Below is a small trained network, with its code and all its weights. Each question gives an input and a target symbol and asks what happens when units are switched off, that is, made to give their printed mean instead of their output.

import numpy as np


def w(rows, s, z=0):
    codes = np.array(rows[::2]) - 128.0
    scale = np.full(codes.shape[1], s)
    scale[-1] = z or s
    return codes * scale


def f(y):
    return np.maximum(y, 0)


def softmax(a):
    e = np.exp(a - a.max(-1, keepdims=True))
    return e / e.sum(-1, keepdims=True)


def log_softmax(a):
    a = a - a.max(-1, keepdims=True)
    return a - np.log(np.exp(a).sum(-1, keepdims=True))


def net(x, mask):
    ids = ['ΛΣΦΩαβγδεζημξπτψ'.index(c) for c in x.split()]
    T = len(ids)
    res = E[ids] + P[:T]
    r = res
    for j in range(3):
        rows = slice(2 * j, 2 * j + 2)
        q, k, v = (r @ M[0][rows].T for M in (Q, K, V))
        z = softmax(np.where(np.tri(T) > 0, q @ k.T / 2**0.5, -1e9)) @ v
        o = O[0][rows]
        res = res + np.where(mask[j], z, o[:, -1]) @ o[:, :-1]
    y = f(res @ A[0][:, :-1].T + A[0][:, -1])
    res = res + np.where(mask[3:27], y, B[0][:, -1]) @ B[0][:, :-1]
    return log_softmax(res[-1] @ U[:, :-1].T + U[:, -1])


Q, K, V, O, A, B = {}, {}, {}, {}, {}, {}
E = w([
[129,171,125],'Λ',
[171,130,128],'Σ',
[138,175,153],'Φ',
[159,140,127],'Ω',
[2,105,227],'α',
[137,168,135],'β',
[93,196,163],'γ',
[136,159,126],'δ',
[140,156,123],'ε',
[237,55,138],'ζ',
[119,194,121],'η',
[123,191,117],'μ',
[34,158,169],'ξ',
[122,198,119],'π',
[121,212,117],'τ',
[109,194,119],'ψ',
],0.0098)
P = w([
[93,218,18],'0',
[150,125,204],'1',
[174,118,156],'2',
[117,79,46],'3',
[137,179,227],'4',
[183,125,145],'5',
[64,80,80],'6',
[140,184,223],'7',
[188,127,140],'8',
[11,28,133],'9',
[135,181,216],'10',
[198,121,132],'11',
],0.011)
Q[0] = w([
[197,165,223],'head 1',
[88,115,255],'head 1',
[118,129,99],'head 2',
[165,44,94],'head 2',
[131,102,140],'head 3',
[11,83,192],'head 3',
],0.0097)
K[0] = w([
[57,93,111],'head 1',
[109,109,116],'head 1',
[133,176,110],'head 2',
[147,143,180],'head 2',
[123,96,114],'head 3',
[164,7,171],'head 3',
],0.014)
V[0] = w([
[193,177,231],'head 1',
[174,115,113],'head 1',
[221,28,211],'head 2',
[120,149,113],'head 2',
[124,123,191],'head 3',
[241,126,254],'head 3',
],0.008)
O[0] = w([
[107,2,127,142],'head 1',
[140,96,107,157],'head 1',
[153,61,163,250],'head 2',
[133,127,97,119],'head 2',
[140,97,176,80],'head 3',
[76,3,178,135],'head 3',
],0.0082,0.0025)
A[0] = w([
[176,144,162,181],'neuron 1',
[107,194,103,70],'neuron 2',
[200,112,173,102],'neuron 3',
[91,31,206,151],'neuron 4',
[191,70,122,203],'neuron 5',
[49,108,106,181],'neuron 6',
[93,187,185,254],'neuron 7',
[68,80,45,127],'neuron 8',
[68,101,152,157],'neuron 9',
[14,68,108,161],'neuron 10',
[149,78,82,139],'neuron 11',
[137,197,192,137],'neuron 12',
[112,167,210,109],'neuron 13',
[171,127,44,108],'neuron 14',
[138,84,172,74],'neuron 15',
[10,133,151,128],'neuron 16',
[84,23,126,45],'neuron 17',
[91,67,121,204],'neuron 18',
[41,23,112,96],'neuron 19',
[212,40,50,167],'neuron 20',
[2,151,179,127],'neuron 21',
[201,84,165,208],'neuron 22',
[169,197,118,63],'neuron 23',
[128,149,216,207],'neuron 24',
],0.0094,0.0065)
B[0] = w([
[113,84,67,200],'neuron 1',
[108,43,176,151],'neuron 2',
[163,79,164,187],'neuron 3',
[164,105,150,239],'neuron 4',
[26,160,141,235],'neuron 5',
[105,186,12,164],'neuron 6',
[82,71,125,212],'neuron 7',
[226,209,122,161],'neuron 8',
[118,112,84,170],'neuron 9',
[185,189,95,188],'neuron 10',
[92,168,111,169],'neuron 11',
[144,94,158,181],'neuron 12',
[230,255,135,162],'neuron 13',
[153,195,103,163],'neuron 14',
[151,174,134,160],'neuron 15',
[182,84,83,162],'neuron 16',
[29,178,197,183],'neuron 17',
[125,90,135,198],'neuron 18',
[121,206,129,196],'neuron 19',
[83,160,119,230],'neuron 20',
[220,121,95,167],'neuron 21',
[37,92,116,254],'neuron 22',
[252,136,188,160],'neuron 23',
[131,56,86,214],'neuron 24',
],0.006,0.0096)
U = w([
[115,227,42,175],'Λ',
[72,116,35,198],'Σ',
[70,136,96,165],'Φ',
[47,175,192,40],'Ω',
[141,127,128,4],'α',
[135,136,140,104],'β',
[131,145,135,10],'γ',
[133,147,143,60],'δ',
[124,166,179,32],'ε',
[109,12,171,207],'ζ',
[144,145,159,45],'η',
[150,139,154,34],'μ',
[230,84,105,149],'ξ',
[164,148,184,177],'π',
[160,149,172,98],'τ',
[158,146,157,74],'ψ',
],0.011,0.0041)

Each question gives the input, a string of symbols that net reads in full, and the target symbol t.
The units are the heads (2 rows each of Q, K, V and O) and the neurons (one row each of A and B). Each row of codes is followed by its name. A weight is (code - 128) times the scale printed after its matrix; where a second scale follows, it is the last column's (O, A, B and U).
mask holds one flag per unit, heads first, then neurons. A switched-off unit (its flag False) gives its mean, the last column of its rows in O or B, instead of its output. The means were averaged over made-up inputs and are rounded, as every weight is.
A unit's drop is (log p(t) with every unit on - log p(t) with that unit switched off) / (log p(t) with every unit on - log p(t) with every unit switched off).
The circuit of an input: a set's keep is (log p(t) with only the set's units on - log p(t) with every unit switched off) / (log p(t) with every unit on - log p(t) with every unit switched off). Starting from the 12 units with the biggest drops (on a tie, the unit counted first), units are removed one at a time, each time the one whose removal leaves the highest keep (on an exact tie, the one counted first), for as long as the keep stays at least 0.8.
circuit, biggest first: the units of the circuit, biggest drop first
k most important neurons: the k neurons with the biggest drops, biggest first
which heads matter: for each layer, one digit per head in row order, 1 if its drop is at least 0.15 and else 0, layers parted by /
drop of u: that unit's drop, to one decimal
input Λ ζ ζ ζ γ, target ζ: circuit, biggest first -> [head 3]
input Σ ζ ξ ξ ζ ζ δ γ ψ ε, target Λ: circuit, biggest first -> [neuron 10; neuron 19; neuron 6; neuron 8]
input Σ Σ α Σ Σ τ ξ β Σ Ω, target Λ: which heads matter -> 000
input ξ ψ η Σ Σ β γ, target Λ: which heads matter -> 010
input Φ Σ Σ ζ Σ δ α, target Λ: 4 most important neurons -> [neuron 6; neuron 10; neuron 19; neuron 8]
input ζ η η ξ ξ γ Φ, target Λ: which heads matter -> 010
input τ β τ ψ, target Λ: which heads matter -> 000
input ζ ζ ζ ζ ζ ζ μ, target Λ: 4 most important neurons -> [neuron 10; neuron 19; neuron 6; neuron 8]
input Φ β π μ, target Λ: which heads matter -> 000
input ζ ζ Σ ζ Σ ζ Φ α Φ τ ζ η, target ζ: which heads matter -> 001
input ζ ζ Φ ξ ζ ζ Φ ζ Ω β, target Λ: 2 most important neurons -> [neuron 10; neuron 19]
input π μ ζ Σ, target Λ: which heads matter -> 001
input ζ μ ζ β Σ ζ ζ ζ Φ η, target Λ: 3 most important neurons -> [neuron 10; neuron 19; neuron 6]
input π ζ ζ β Σ Φ Ω, target Λ: 2 most important neurons -> [neuron 10; neuron 19]
input Φ α Σ μ ζ ξ Φ α, target ξ: 3 most important neurons -> [neuron 21; neuron 16; neuron 13]
input ε β π Σ ζ δ Λ, target Λ: drop of neuron 6 -> 0.3
input ζ α μ, target ζ: drop of head 1 -> 0.2
input ζ ξ ζ Ω ζ Σ Σ δ β π Φ ε, target ζ: drop of neuron 10 -> 0.1
input ξ Φ α ζ, target Λ: drop of head 2 -> 0.0
